Below are the code and all the weights of a small trained network. Each question names an input and a class and asks about switching units off, where a switched-off unit gives its printed mean instead of its output.

import numpy as np


def w(rows, s, z=0):
    codes = np.array(rows[::2]) - 128.0
    scale = np.full(codes.shape[1], s)
    scale[-1] = z or s
    return codes * scale


def f(y):
    return y / 2 * (1 + np.tanh(0.7978845608 * (y + 0.044715 * y**3)))


def log_softmax(a):
    a = a - a.max(-1, keepdims=True)
    return a - np.log(np.exp(a).sum(-1, keepdims=True))


def net(x, mask):
    res = np.array(x, float).reshape(1, 3) / 4 @ E
    y = f(res @ A[0][:, :-1].T + A[0][:, -1])
    res = res + np.where(mask, y, B[0][:, -1]) @ B[0][:, :-1]
    return log_softmax(res[-1] @ U[:, :-1].T + U[:, -1])


A, B = {}, {}
E = w([
[109,202,184,79,175,61],'x0',
[241,139,184,174,188,164],'x1',
[167,39,92,118,249,116],'x2',
],0.011)
A[0] = w([
[200,111,196,173,171,169,147],'neuron 1',
[214,172,174,193,129,167,106],'neuron 2',
[171,67,94,216,81,159,125],'neuron 3',
[103,166,156,145,111,199,244],'neuron 4',
[75,153,165,138,90,199,146],'neuron 5',
[88,150,8,28,116,152,146],'neuron 6',
[146,106,103,187,105,228,121],'neuron 7',
[95,53,184,95,184,162,130],'neuron 8',
[122,106,71,169,183,104,125],'neuron 9',
[147,94,41,151,88,137,113],'neuron 10',
[58,78,26,96,68,108,99],'neuron 11',
[111,79,114,111,196,117,99],'neuron 12',
[83,173,165,153,86,145,100],'neuron 13',
[139,209,143,216,97,172,113],'neuron 14',
[93,163,131,66,154,110,101],'neuron 15',
[135,117,207,67,151,59,116],'neuron 16',
[117,201,119,129,120,196,109],'neuron 17',
[189,67,50,119,205,149,167],'neuron 18',
[136,166,163,69,142,35,117],'neuron 19',
[137,227,161,123,172,88,121],'neuron 20',
[167,144,175,138,143,193,113],'neuron 21',
[176,138,167,172,150,173,125],'neuron 22',
[106,151,166,136,66,143,103],'neuron 23',
[168,109,25,215,47,134,144],'neuron 24',
],0.011)
B[0] = w([
[78,94,169,59,156,87,221],'neuron 1',
[87,78,199,53,143,135,197],'neuron 2',
[163,190,66,62,117,176,209],'neuron 3',
[106,163,69,139,184,46,214],'neuron 4',
[144,114,123,158,138,97,177],'neuron 5',
[62,67,219,19,175,91,196],'neuron 6',
[168,172,51,111,123,152,197],'neuron 7',
[137,135,89,199,80,95,174],'neuron 8',
[135,121,126,150,57,82,175],'neuron 9',
[181,161,107,96,189,171,176],'neuron 10',
[134,102,164,34,102,117,205],'neuron 11',
[206,76,95,227,2,80,174],'neuron 12',
[196,68,117,151,109,90,166],'neuron 13',
[156,51,79,142,51,41,176],'neuron 14',
[200,116,159,71,146,178,153],'neuron 15',
[241,167,45,73,120,165,170],'neuron 16',
[181,127,86,212,47,130,149],'neuron 17',
[145,169,96,136,68,60,255],'neuron 18',
[221,166,131,135,177,163,178],'neuron 19',
[198,143,79,92,167,157,181],'neuron 20',
[30,86,192,61,93,161,167],'neuron 21',
[91,87,205,58,129,100,183],'neuron 22',
[198,102,143,154,52,82,164],'neuron 23',
[150,190,42,78,142,155,213],'neuron 24',
],0.0082,0.014)
U = w([
[102,65,179,61,147,103,98],'0',
[207,203,103,109,168,182,83],'1',
[159,90,119,214,86,30,78],'2',
[91,187,124,140,193,64,244],'3',
[80,189,185,246,129,170,102],'4',
[75,94,158,182,145,254,97],'5',
],0.012,0.011)

Each question gives the input, the list of numbers given to net, and the class t.
The units are the neurons (one row each of A and B). Each row of codes is followed by its name. A weight is (code - 128) times the scale printed after its matrix; where a second scale follows, it is the last column's (A, B and U).
mask holds one flag per neuron, in row order. A switched-off neuron (its flag False) gives its mean, the last column of its row in B, instead of its output. The means were averaged over made-up inputs and are rounded, as every weight is.
A unit's drop is (log p(t) with every unit on - log p(t) with that unit switched off) / (log p(t) with every unit on - log p(t) with every unit switched off).
The circuit of an input: a set's keep is (log p(t) with only the set's units on - log p(t) with every unit switched off) / (log p(t) with every unit on - log p(t) with every unit switched off). Starting from the 12 units with the biggest drops (on a tie, the unit counted first), units are removed one at a time, each time the one whose removal leaves the highest keep (on an exact tie, the one counted first), for as long as the keep stays at least 0.8.
units of the circuit, in order: the units of the circuit, biggest drop first
unit that matters most: the unit with the biggest drop
k most important neurons: the k neurons with the biggest drops, biggest first
drop when u is switched off: that unit's drop, to one decimal
input [8,0,-7], class 1: units of the circuit, in order : [neuron 20]
input [-3,0,2], class 3: units of the circuit, in order : [neuron 16; neuron 23; neuron 11]
input [-2,0,3], class 3: 4 most important neurons : [neuron 14; neuron 23; neuron 13; neuron 17]
input [-7,-3,8], class 2: 2 most important neurons : [neuron 12; neuron 18]
input [0,7,8], class 2: 3 most important neurons : [neuron 18; neuron 12; neuron 8]
input [-8,-5,7], class 1: 3 most important neurons : [neuron 10; neuron 3; neuron 24]
input [-2,-3,-2], class 3: 4 most important neurons : [neuron 2; neuron 22; neuron 1; neuron 21]
input [-2,4,-4], class 0: 3 most important neurons : [neuron 2; neuron 18; neuron 12]
input [4,5,5], class 0: 2 most important neurons : [neuron 1; neuron 22]
input [0,-4,-6], class 2: drop when neuron 23 is switched off : 0.1
input [7,7,4], class 0: drop when neuron 6 is switched off : -0.1
input [-7,7,-7], class 0: drop when neuron 14 is switched off : 0.5
input [6,-4,-5], class 1: drop when neuron 19 is switched off : 0.2
input [-7,-4,-5], class 1: unit that matters most : neuron 24
